Here is a tiny trained network, its code and every weight. The questions are about switching its units off for an input and a target symbol, where a switched-off unit gives its printed mean instead of its output.

import numpy as np


def w(rows, s, z=0):
    codes = np.array(rows[::2]) - 128.0
    scale = np.full(codes.shape[1], s)
    scale[-1] = z or s
    return codes * scale


def norm(h):
    return h / np.sqrt((h * h).mean(-1, keepdims=True) + 1e-5)


def f(y):
    return np.maximum(y, 0)


def softmax(a):
    e = np.exp(a - a.max(-1, keepdims=True))
    return e / e.sum(-1, keepdims=True)


def log_softmax(a):
    a = a - a.max(-1, keepdims=True)
    return a - np.log(np.exp(a).sum(-1, keepdims=True))


def net(x, mask):
    ids = ['ΔΠΨβεμτφ'.index(c) for c in x.split()]
    T = len(ids)
    res = E[ids] + P[:T]
    q, k, v = (norm(res) @ M[0].T for M in (Q, K, V))
    z = softmax(np.where(np.tri(T) > 0, q @ k.T / 4**0.5, -1e9)) @ v
    res = res + np.where(mask[0], z, O[0][:, -1]) @ O[0][:, :-1]
    y = f(norm(res) @ A[0][:, :-1].T + A[0][:, -1])
    res = res + np.where(mask[1:9], y, B[0][:, -1]) @ B[0][:, :-1]
    return log_softmax(norm(res)[-1] @ U[:, :-1].T + U[:, -1])


Q, K, V, O, A, B = {}, {}, {}, {}, {}, {}
E = w([
[135,171,154,128],'Δ',
[106,131,156,122],'Π',
[131,102,90,147],'Ψ',
[115,108,143,126],'β',
[165,164,150,135],'ε',
[134,170,155,129],'μ',
[254,124,188,245],'τ',
[126,109,172,116],'φ',
],0.0085)
P = w([
[193,126,47,192],'0',
[5,141,199,190],'1',
[21,138,196,186],'2',
[41,135,195,184],'3',
[215,68,148,63],'4',
[186,70,144,61],'5',
[123,76,140,74],'6',
[3,143,136,128],'7',
[34,136,131,124],'8',
[98,96,141,94],'9',
[186,58,142,46],'10',
[153,71,140,68],'11',
],0.0025)
Q[0] = w([
[82,94,198,255],'h1',
[161,98,94,11],'h1',
[124,117,145,202],'h1',
[68,150,114,170],'h1',
],0.008)
K[0] = w([
[251,103,159,178],'h1',
[36,151,148,121],'h1',
[204,92,105,173],'h1',
[158,131,127,108],'h1',
],0.011)
V[0] = w([
[95,171,66,168],'h1',
[137,111,93,176],'h1',
[214,254,119,109],'h1',
[212,77,35,94],'h1',
],0.0043)
O[0] = w([
[4,63,8,50,76],'h1',
[128,133,86,111,135],'h1',
[159,114,168,27,140],'h1',
[240,62,103,121,6],'h1',
],0.0043,0.0022)
A[0] = w([
[181,67,124,210,70],'n1',
[224,96,173,100,152],'n2',
[41,110,134,131,44],'n3',
[65,96,215,119,106],'n4',
[85,25,127,205,251],'n5',
[82,131,56,61,197],'n6',
[254,103,103,85,70],'n7',
[148,226,126,141,74],'n8',
],0.0051,0.0016)
B[0] = w([
[69,202,147,161,172],'n1',
[154,110,96,184,176],'n2',
[90,107,124,236,175],'n3',
[155,56,53,168,254],'n4',
[191,205,99,51,225],'n5',
[107,144,213,80,148],'n6',
[3,69,181,159,153],'n7',
[139,72,41,11,177],'n8',
],0.0048,0.0039)
U = w([
[91,116,171,84,176],'Δ',
[32,151,134,181,203],'Π',
[135,191,55,181,45],'Ψ',
[159,80,4,133,109],'β',
[214,126,126,115,4],'ε',
[96,116,174,82,140],'μ',
[168,193,196,203,221],'τ',
[188,47,170,104,99],'φ',
],0.011,0.0017)

Each question gives the input, a string of symbols that net reads in full, and the target symbol t.
The units are the heads (4 rows each of Q, K, V and O) and the neurons (one row each of A and B). Each row of codes is followed by its name. A weight is (code - 128) times the scale printed after its matrix; where a second scale follows, it is the last column's (O, A, B and U).
mask holds one flag per unit, heads first, then neurons. A switched-off unit (its flag False) gives its mean, the last column of its rows in O or B, instead of its output. The means were averaged over made-up inputs and are rounded, as every weight is.
A unit's drop is (log p(t) with every unit on - log p(t) with that unit switched off) / (log p(t) with every unit on - log p(t) with every unit switched off).
The circuit of an input: a set's keep is (log p(t) with only the set's units on - log p(t) with every unit switched off) / (log p(t) with every unit on - log p(t) with every unit switched off). Starting from all 9 units, units are removed one at a time, each time the one whose removal leaves the highest keep (on an exact tie, the one counted first), for as long as the keep stays at least 0.8.
units of the circuit, in order: the units of the circuit, biggest drop first
unit that matters most: the unit with the biggest drop
k most important neurons: the k neurons with the biggest drops, biggest first
drop of u: that unit's drop, to one decimal
input ε ε Π, target φ: most important neuron	(n4)
input τ Π ε, target ε: units of the circuit, in order	(h1; n8)
input β ε μ, target Ψ: units of the circuit, in order	(h1; n8)
input β μ φ Π, target Ψ: units of the circuit, in order	(h1; n5)
input φ Δ Ψ, target τ: units of the circuit, in order	(h1; n4)
input Ψ τ φ, target φ: 3 most important neurons	(n4; n1; n5)
input μ τ φ φ, target φ: units of the circuit, in order	(n4; h1)
input μ φ τ τ Ψ Δ τ ε, target ε: 2 most important neurons	(n8; n4)
input β β Ψ Δ φ Ψ Π Ψ Ψ ε μ, target β: units of the circuit, in order	(n8; h1)
input μ Π Ψ ε Ψ φ, target β: units of the circuit, in order	(n4; h1)
input β Ψ μ, target Ψ: 2 most important neurons	(n8; n4)
input Ψ ε Π Π, target β: 2 most important neurons	(n4; n5)
input τ Δ μ Δ β Π τ φ Δ ε μ Δ, target μ: 2 most important neurons	(n8; n5)
input μ ε β Ψ μ Π β, target β: units of the circuit, in order	(n4)
input Ψ μ Π ε, target β: 3 most important neurons	(n8; n2; n5)
input Π φ φ φ Δ Ψ Π Π β, target β: 3 most important neurons	(n4; n5; n1)
input φ Δ μ φ μ, target μ: drop of n8	0.3
input ε μ β, target φ: drop of h1	0.9
input β Ψ Ψ μ φ, target β: drop of h1	0.6
input Π Ψ φ β Ψ β μ φ Ψ, target Ψ: unit that matters most	n5
input β μ Δ ε, target Ψ: 2 most important neurons	(n8; n4)
input β Π φ Δ, target Ψ: 2 most important neurons	(n8; n4)
